In the rows, 128 means zero.
Each row is followed by its class.
[138 142 163 129 155 128 122 141 140 110 141 124 112 130 108 136  83 108
 112 120 138 149 156 141 133 116 144 127 119 125 128  91 130 124 155 104
 122 125 129]  saz
[139 120 158 123 139  82 151 104 143 130 120 126 112 133 117 108 100 132
 142 126 162 139 129 127 113 127 116 120 112 158 129 127 129 108 102 122
 108 122 131]  buv
[115  94 124 100 142 125 154 119 130 103 117 161 163 119 104 143 124 170
 149 120 155 141 103 119 109 111 124 164 127 125 136 131 159 118 154 114
 133 138 126]  saz
[137 120 145 108 115  97 156 150 134 127 110 126 119 136 110 122 105  96
 152 137 130 132 129 130 125 113 118 106  87 126 128 108 110 130 102 119
 122 114 132]  dud
[170 146 126 141 114 121 178 152 139 133 135 177  99 133  87 106 150  96
  95 103 127 143 136 153 142 104 106  82  90 132 131 161  85 134 113 117
 134 113 156]  rak
[130 120 128 121 148 100 169 113 129 119 111 109 130 103 115 127 147 123
 149 133 133 114 102 139 120  94 147 142 114 160 166 117 140 118 134 112
 137 140 109]  buv
[130 114 143 113 128 108 161 119 128 130 108 129 127 132 115 133 117 124
 134 126 135 126 124 128 122 114 117 134 105 149 133 137 118 122 105 113
 121 118 124]  zalaz
[151 126 119 116 125 119 150 158 150 124 119 137 113 142 116 118 108 100
 142 127 112 155 125 139 122 113 113 124 107 121 124 115 113 142 105 115
 123 132 125]  rak
[148 135 127 120 145 122 132 135 151 132 122 140 136 123 137  87 123 114
 127 136 114 129 126 131 138 138 121 113 142 128 148 135  92 116  95 114
 106 108 135]  dud
[102 150 154 101 107 126 102 218 168  62 139 164 129 133  84 128 135 140
 113  80  74  78  81 155 114 180  61 108 103  97 137 117  97 147 171 134
 150 123 154]  Kaget
[135 110  97 126 105 161 124 125 141 117 152 117 124 146 110 157  92 122
 106 120 126 154 141 117 101 127 103 102 150 106 117 131 123 115 108 133
 124 130 134]  Zego
[168 149 115 163 170 116 209  72 118 137 195  63 122  88  71 146 204 115
  75 137 149 171 120 132 176  50 133 127 147  73 137 156 122 141 156 148
 133 136 158]  dige
[140 114 130 151 129 120 139 139 128 114 115 118 135 125 147 159 124  87
 132 124 142 147 131 127 110 102 116 141 129 132 131 138 123 111 121 136
 124 120 120]  Zego
[116  96 139 127 132 113 112 142 130 139 140  98 143 110 150 104 109 123
 151 152 125 143 136 134 120 130 119 117 139  77 132 135  84  94 142 136
 124 166 102]  dud
[157  99 104 107 149 122 163 199 121 105 123 107 136 147 125 113  36 136
 181 134 165 169 151 165 123  98 145  62 119  91 168  65 137 113 162 106
 139 140 140]  dud
[148 118 135 112 159 124 167 130 135 125 119 154 130 120 128 130 114 132
 133 128 131 131 130 143 130 122 125 124 118 152 135 131 145 114 109 104
 118 140 132]  rak
[117 112 123 120 146 133 119 153 124 102 147 148 128 122 160 118 112 101
 183 145 118 103 104 131 109 134 105 119 154 130 141 128 152 120 139 141
 124 120 118]  pinu
[160 116 148 122 135 135 147 118 128 132 120 127 128 128 127 115 121 105
 150 129 129 155 144 135 121 113 123 118 132 136 133 110 119 117 122 109
 110 118 119]  dige
[151 149  90 149 194 120 133 125 119 123 149 169 130 114 106 177 158 112
  68 133 162 112 166  99 169  63 132 168 156 165  98 102 117 126 157 111
 140  69  97]  sevos
[147 101  86  68 176 245  86  98 153 170 183  40 112 138 101 128  82 102
 180 177 162 135 100 116 141 121 120   4 134  58 158  32 165 138  70 147
 138 128 186]  morod
[124 131  75 137 107  67 148 143 137 101 148 121 118  82 152 109  98 166
 148 107 102  93 133 132 135 158 116 128 166  97 158 211 147  80 194 104
 139 143 127]  ruper
[133 120 135 120 101 126 124 136 152 119 112 109 120 137 131 123 113 113
 149 117 119 154 141 129 114 142 118 116 119 114 125 138 120 132 127 127
 128 145 105]  dige
[135 117 129 131 130 148 115 131 137 115 128 117 132 129 138 133 107 123
 129 133 127 140 137 130 122 135 111 117 138 119 140 126 127 114 137 123
 129 138 127]  Zego
[161 160 159 116 101 120 117 148 129  96 151  93 164  98 170 141 128  99
 156 128 109  94 137 132 133 114 130  97 128 141 163 119  84 110 153 136
 133 130  74]  dud
[123 120 125 118 167 107 124 144 131 115 146 111 146 120 150 146 142 129
 134 125 132 145 124 121 125 128 125 135 139 109 116 130 131 124 127 132
 137 155  90]  morod
[121 113 140 118 130 103 133 133 127 122 127 127 134 141 152 135 108 137
 153 127 127 155 136 134 147 119 102 132 135 106 115 121 115 115 139 125
 132 135 122]  saz
[136 108 156 134 115 124 157 132 115 127  96 142 120 138 124 136  78 116
 142 116 147 138 120 152  96  91 123 158 115 157 149  99 122 115 117 126
 112 128 136]  pinu
[135 126 110 146 144 111 106 134 153 129 142 105 124  86 132 105 108 100
 138 120 143 125 144 138 135 149 113 105 113 106 159 170 121  88 143 115
 115 159 114]  lubu
[150 113 145 128 119 164 123  92 131 121 112 106 156 112 113 123 128 126
 119 126 118 110 142 135 120 109 136 120 137 148 161  96 122 116 136 125
 117 154 100]  dud
[132 128 108 115 108 142 120 128 139 128 142 115 128 134 146 139 118 134
 128 126 133 138 134 136 123 138 133 127 153 109 134 149 124 115 140 136
 129 136 122]  Kaget
[142 156 121 136 134 114 151  56 115 168 160 172 115 150  80  86 161 140
 103 127 109 133 117 158 139  79 142 144 152 143 119  83 111 142 117 115
  88 104 139]  buv
[131 118 108 118 125 132 159 129 127 126 119 148 124 130 115 140 126 102
 125 139 118 115 122 137 113 117 134 123 115 163 146 132 128 113  94 110
 116 124 125]  Zego
[106 115 114 134 101 172 115 132 107 131 146 166 117 148 145 133  75 126
 132 120 106 135 141 142  95 124 133 139 167 105 114 117 149 132 137 124
 108 128 135]  Kaget
[141 109 114 126 130 110 158 139 122 124 105 147 133 126 151 110 137 143
 141 125 134 124 125 124 120 117 106 139 140 162 136 126 126 111 120 129
 132 127 119]  buv
[131 123 130 110 131  75 165 158 138  90  98 146 117 117  88 127  98 105
 142 113 140  88 119 112 126 118 103 102  83 177 133 135 127 135  88 111
 126 107 122]  lubu
[127 137 156  88 108 122 116 132 154 110 133 143 143 141 163 146  93 145
 147 131 135 107 129 148 137 138 113 123 107 127 144 140  95 124 154 128
 135 146  88]  zalaz
[188 111 131  84 175 116 169  98 158 191 106  62  80  81  28   4 176 171
  51 140 110 119 126 106 118 148  92 140 164 126 115  84  96  91  81 146
  84 188 207]  morod
[124 123 115 132 145 129 121 133 143 123 130 135 134 123 128 120 129 111
 142 119 129 126 125 124 115 111 111 121 138 134 136 129 107 123 121 127
 128 136  99]  sevos
[126 119 202 132 200  99 137 157 156 136  97 112 124 151 163  94 141 112
 172 159 115 199 144 151 197 131 123  65  66  87 116 127 103 138 122 116
 142 155 117]  morod
[132 105 151 129 123 147 111 127 141 131 119 125 111 147 154 138  99  81
 153 120 135 148 134 144  99 142 124 126 140 108 122 114 127 125 120 114
 127 118 123]  dige
[111 122 191  49 119 143 212 228  79 146 145 123 112 134 164 175 149  90
 203 131  91 185  58 147  77  28  83 139  87  85  88  22  97 152 100 154
 193 168 155]  Zego
[124 161 118  98 155 111 133 111 147 130 135 119 106  89 111 155 138 104
  84 111 104 119 131 156 143 118 144 154 143  99 123 167 141 141 154 113
 127 136 119]  ruper
[144 140 132 120 150 162 118 137 146 101 153 141 137 127 119 137 121 113
 124 119 121 152 135 132 134 117 111  88 133 129 128 123 141 130 134 132
 117 114 135]  lubu
[129 101 135 131 140 110 163 143 134 120 107 139 138 131 109 132 118 139
 136 119 137 130 118 129 138 116  99 106 103 126 129 144 122 121 108 124
 130 123 139]  ruper
[129 139 151 106 161 131 110 127 156 122 119 128 113 131 154 152 109 112
 118 108 138 140 168 129 127 157 111 128 117 171 121 136 155 107 122 108
 129 136  99]  zalaz
[126 124 144 122 124 137 118 139 137 118 124 134 132 135 145 146 107 114
 129 116 129 136 140 145 124 148 122 116 125 117 129 140 123 129 130 120
 124 126 116]  dige
[136  94 134 177 145  55 163 166 122 120 122  97  94 137 158 126 121  78
 153 147 110 161 143 136 128 104 158 136 144  84 105 134 116  96 165 116
 134 105 129]  morod
[157  89 165 114 136 122 167 138 119 102 115 126 136 132 123 126 103 119
 136 145 125 138 141 131 122 122 106 119 117 162 141 127 108 113 114 102
 116 130 105]  ruper
[128 144 135 157 164 103  78 142 125  91 112 163 163 121 130 132  80 125
 107 107 139  80 171 123 154 134  95 129 133 149 121 116 109 150 143 115
  95 109  72]  sevos
[138 119 143 119 130 105 168 122 135 118 117 149 126 125  98 126 131 131
 134 123 123 129 114 140 129 110 115 126 102 141 130 142 127 129 119 114
 124 132 135]  rak
[144 128 158 132 130  73 175 128 151 129 116 151 106 137 168  67 127 167
 155 121 128 104 126 110 139 151 112 124 153 147 107 140 129  97 117 131
 134 144 155]  saz
[149 121 129 109 133 121 156 111 132 135 117 116 139 124 128 125 122 141
 132 140 132 134 128 130 133 113 127 130 121 139 141 113 117 122 111 114
 121 137 111]  buv
[129 119 127 151 152 119 141 149 145  96  99 101 141  96 159 113 113 126
 133 100 121  94 111 150 136 153 131 132 150  92 181 168 118 135 140  92
 156 165 111]  Kaget
[147 115 144 104 112  89 145 162 135 131 102 107 115 138 126 127  83 124
 131 151 124 147 157 125 137 144 124 107  99 129 102 142  98 113 103 120
 115 122 127]  rak
[145 119 130 127 126 124 123 152 148 111 129 118 130 137 158 121 116 102
 149 128 135 135 135 126 127 143 110 118 136 114 128 127 126 119 130 139
 125 135 122]  saz
[127 110  95 172 119  88 120  86 108 126 139  88 160 120 125 120 149 137
 148 129 155 144 125 104 115  75 132 169 175 141 138 123 126 101 148 161
 112 116 102]  dud
[124 130 150 127 114 101 115 105 128 145 154 100 139 133 117 162 102 140
 126 113 168 136 137 115 111 130 123 140 109 112 111 130 108 105 125 119
 127 120 109]  zalaz
[134 112 133 124 127 114 155 117 105 122 115 131 134 141 133 123 123 136
 147 120 124 150 133 125 121 124  98 112 140 148 123 129 136 117 101 112
 124 123 135]  Zego
[146 117 116 108 157 114 132 128 125 132  92 113 135 126 130 109 111 117
 146 144 133 145 135 143 137 113 126 117 142 144 146 115 119 109 112 116
 104 109 137]  Zego
[ 95  90  85  59  89 116 122 184 155  88 134 124 131 147 117 146  66 156
 205 132  86 130 106  78  82 118 103 126 143 119 101  75 125 105 124 122
 156 124  94]  saz
[110 124 129 145 119  93 122 188 142 126 103 102 113 135 169 147  63 132
 133 108 131 171 155 130 111 108 142 145 133 127 109 140 108  96 135 148
 135 138 111]  ruper
[139 117 132 119 159  78 161 149 128 128  98 136 141 147 184 125  97 145
 163 130 146 155 130 143 151 108 117 130 152 120 116 135 110 115 110 135
 126 125 115]  pinu
[112 112 126 118 125 170 130 118 129 144 142 139 126 119 145 139 120 125
 118 135 107 119 114 149 106 105 145 124 153 104 137 122 108 117 131 129
 139 148 117]  buv
[124 138 161 122  92 120 171  72 116 139 126 183 160 118 141 170 140 141
 165 113 149  66 118 133 139 108 130 119  61 188 138 133 177 107 108 137
 105 150 119]  saz
[148 109 115 134 127 142 126 147 130 123 132 114 124 127 130  80 119 118
 124 124 113 111 117 117 109 148 114  77 167 113 141 143  95 122  91 141
 116 113 153]  morod
[138  61  74 129  83  34 208 157  97  52 101 127 125 157 127 117  48 113
 234 141 147 143 114 114  86 101 118 114 138 134 159 163 147 126 133  79
 136  90 105]  Zego
[132 117 123 117 137 118 116 135 129 121 134 110 142 134 141 130 121 121
 141 125 151 151 132 123 128 144 113 130 136 114 128 129 126 122 122 125
 128 130 119]  saz
[154 137 116 126 122 104 184 128 122 118 111 126 122 143  97 130 112 117
 132 103 109 140 124 145 149  92 116  84 112 143 136 127 118 154  78 105
 126 106 143]  rak
[131 104 177  97 139 155 115 167 124 114 117 135 129 127 152 134  83 106
 156 125 142 136 156 127  89 126 121 106 115 139 121 110 119 115 143 114
 142 139  88]  zalaz
[149 119 123 132 152 100 173 162 100 139 108 135 126 121 133 109 140  97
 141 114 133 162 140 150 126  98 108 130 121 119 128 134 125 123 133 116
 117 113 140]  zalaz
[145 125 137 134 131 132 123 148 133 109 137 125 131 132 137 133 106 122
 116 123 135 119 137 124 116 151 100 135 135 144 134 122 122 118 119 132
 122 137 112]  pinu
[116 148 183 142 189  99  78 161 179  88 139 173 135 130 121 105 118 125
 129  62 143 163 119 140 106 171 122  94 123  99 130 166 103 122 144  88
 146 108 112]  morod
[139 146 116 126 132 108 152 117 136 128 128 130 125 116 129 134  97 139
 120 120 135 131 128 136 142 101 135 131 127 126 146 134 122 126 131 112
 123 112 132]  buv
[142 115 131 117 117 165 122 133 130 115 133 132 128 154 154 162  93 100
 129 145 133 141 145 141 116 144 121 121 126 130 133 113 142 128 121 117
 122 134 120]  Zego
[140 150 123  90 120 134 161 136 134 147 113 147  91  93  99 131  95  74
 144 133  74  66 128 134 130  83 131 132  83 163 155  77 115 117 109  73
 117 103 122]  zalaz
[144 115 201 152 187  58 105 221 158  54 147 112 118 143 127  90  79  70
 146 150 176 156 142 116  95 205  93  88 114  99 106 165 118 132 154 138
  92  82 145]  sevos
[144 120 103 126 126 107 160 121 130 138 124 122 130 125 141 128 145 111
 131 136 116 147 135 132 144 118 119 138 134 120 137 138 123 111 117 113
 125 123 127]  dud
[153 119 128 120 142 112 158 133 139 134 120 143 122 134 131 127 120 114
 130 124 127 152 123 145 127 123 108 140 123 138 130 130 119 116  97 105
 116 125 138]  rak
[124 120 130 144 145 144 105 113 143 132 135 127 141 145 152 145 114 136
 117 123 141 153 141 149 133 131 129 144 151 132 135 118 118 110 132 132
 115 138 110]  dige
[129 107 164  67 147 127 145 186 146 117 122 140  86 131 125 125  66  99
 159 145 126 163 145 144 109 143 109  91  85 119 114 123 131 126 121  97
 141 153 128]  rak
[139 120 142 121 119 126 130 120 137 126 125 121 124 126 142 126 111 128
 135 127 126 132 135 144 125 136 115 128 124 126 132 140 126 124 132 126
 127 165 114]  rak
[126 139 126 128 122 132 110 122 140 122 155 141 131 145 137 148 104 119
 112 128 157 119 140 125 126 137 134 122 131 122 124 128 128 138 121 134
 130 122 114]  dud
[162 138 151  95 135 123 170 138 137 131 151 100 122 128 140 171 109 125
 121 116 136 154 133 136 126 132 127 116 142  74  99 129 137 116 122 118
 129 120 160]  Kaget
[140 103 122 131 109 131 141 136 144 117 124 112 137 136 140 141 109 108
 173 141 113 129 130 123 142 122  91 106 104 102 130 107 130 131 125 133
 120 137 112]  dige
[133 127 115 131 126 131 138 161 135 117 117 141 105 137 142  96 111 103
 137 124 105 147 132 139 113 113 114 114 153 111 125 130 119 137 131 135
 130 138 136]  Zego
